Here is a tiny trained network, its code and every weight. The questions are about switching its units off for an input and a class, where a switched-off unit gives its printed mean instead of its output.

import numpy as np


def w(rows, s, z=0):
    codes = np.array(rows[::2]) - 128.0
    scale = np.full(codes.shape[1], s)
    scale[-1] = z or s
    return codes * scale


def f(y):
    return np.maximum(y, 0)


def log_softmax(a):
    a = a - a.max(-1, keepdims=True)
    return a - np.log(np.exp(a).sum(-1, keepdims=True))


def net(x, mask):
    res = np.array(x, float).reshape(1, 8) / 4 @ E
    y = f(res @ A[0][:, :-1].T + A[0][:, -1])
    res = res + np.where(mask, y, B[0][:, -1]) @ B[0][:, :-1]
    return log_softmax(res[-1] @ U[:, :-1].T + U[:, -1])


A, B = {}, {}
E = w([
[63,87,53,47,97,51],'x0',
[167,35,2,197,136,126],'x1',
[234,131,93,142,89,157],'x2',
[204,247,92,56,168,119],'x3',
[151,8,138,164,62,163],'x4',
[135,75,164,149,208,165],'x5',
[178,111,107,149,141,194],'x6',
[71,47,107,35,197,173],'x7',
],0.0072)
A[0] = w([
[113,83,66,154,138,134,177],'neuron 1',
[143,159,124,67,176,166,213],'neuron 2',
[94,95,150,114,103,137,7],'neuron 3',
[90,188,131,132,93,137,137],'neuron 4',
[148,101,106,132,148,129,225],'neuron 5',
[3,85,154,113,138,140,152],'neuron 6',
[106,189,108,90,110,109,198],'neuron 7',
[111,160,135,129,55,162,231],'neuron 8',
[163,161,199,173,216,160,58],'neuron 9',
[113,174,149,151,70,54,87],'neuron 10',
[112,154,108,110,153,121,235],'neuron 11',
[136,132,162,168,195,183,168],'neuron 12',
[166,136,116,76,140,117,27],'neuron 13',
[190,77,149,156,19,206,126],'neuron 14',
[149,83,33,155,133,130,57],'neuron 15',
[171,145,94,86,154,124,111],'neuron 16',
],0.016,0.0019)
B[0] = w([
[131,82,71,100,107,121,205],'neuron 1',
[112,176,128,100,155,184,218],'neuron 2',
[121,100,135,139,149,122,173],'neuron 3',
[132,172,142,140,126,97,195],'neuron 4',
[126,111,102,112,104,114,171],'neuron 5',
[109,36,169,82,156,122,252],'neuron 6',
[128,185,124,109,165,113,223],'neuron 7',
[142,142,142,175,140,104,193],'neuron 8',
[118,157,165,105,25,140,231],'neuron 9',
[143,143,140,105,98,52,229],'neuron 10',
[142,142,130,105,166,134,185],'neuron 11',
[111,98,159,109,60,146,205],'neuron 12',
[122,144,117,139,179,145,178],'neuron 13',
[158,130,157,254,166,148,255],'neuron 14',
[132,133,45,133,88,117,214],'neuron 15',
[121,146,97,130,158,150,196],'neuron 16',
],0.028,0.012)
U = w([
[80,28,175,51,201,134,214],'0',
[122,146,183,76,56,204,89],'1',
[118,186,133,39,202,188,102],'2',
[193,114,163,187,147,145,95],'3',
[152,167,154,79,179,2,34],'4',
[163,94,35,110,106,150,252],'5',
],0.0082,0.0019)

Each question gives the input, the list of numbers given to net, and the class t.
The units are the neurons (one row each of A and B). Each row of codes is followed by its name. A weight is (code - 128) times the scale printed after its matrix; where a second scale follows, it is the last column's (A, B and U).
mask holds one flag per neuron, in row order. A switched-off neuron (its flag False) gives its mean, the last column of its row in B, instead of its output. The means were averaged over made-up inputs and are rounded, as every weight is.
A unit's drop is (log p(t) with every unit on - log p(t) with that unit switched off) / (log p(t) with every unit on - log p(t) with every unit switched off).
The circuit of an input: a set's keep is (log p(t) with only the set's units on - log p(t) with every unit switched off) / (log p(t) with every unit on - log p(t) with every unit switched off). Starting from the 12 units with the biggest drops (on a tie, the unit counted first), units are removed one at a time, each time the one whose removal leaves the highest keep (on an exact tie, the one counted first), for as long as the keep stays at least 0.8.
units of the circuit, in order: the units of the circuit, biggest drop first
top k neurons: the k neurons with the biggest drops, biggest first
drop when u is switched off: that unit's drop, to one decimal
input [-1,-6,-7,3,0,-3,-1,4], class 2: units of the circuit, in order -> (neuron 2)
input [-1,-2,1,5,-1,0,8,2], class 2: top 2 neurons -> (neuron 2; neuron 16)
input [8,2,2,-8,-5,-7,5,4], class 0: top 2 neurons -> (neuron 6; neuron 9)
input [2,-3,8,5,-5,-5,6,-4], class 2: top 3 neurons -> (neuron 2; neuron 16; neuron 13)
input [7,-8,8,3,5,1,-7,8], class 2: top 2 neurons -> (neuron 2; neuron 7)
input [6,5,-4,6,3,-6,-3,4], class 5: top 2 neurons -> (neuron 15; neuron 1)
input [3,-5,-2,-5,-7,-7,-8,6], class 0: top 3 neurons -> (neuron 6; neuron 15; neuron 3)
input [-1,7,-1,7,8,3,2,-3], class 5: top 2 neurons -> (neuron 15; neuron 1)
input [-7,-1,-7,0,1,1,4,6], class 1: drop when neuron 9 is switched off -> 1.5
input [-1,0,4,-2,4,-6,1,-1], class 3: drop when neuron 5 is switched off -> 0.0
input [5,6,-3,-4,0,2,2,-1], class 5: drop when neuron 15 is switched off -> 2.6
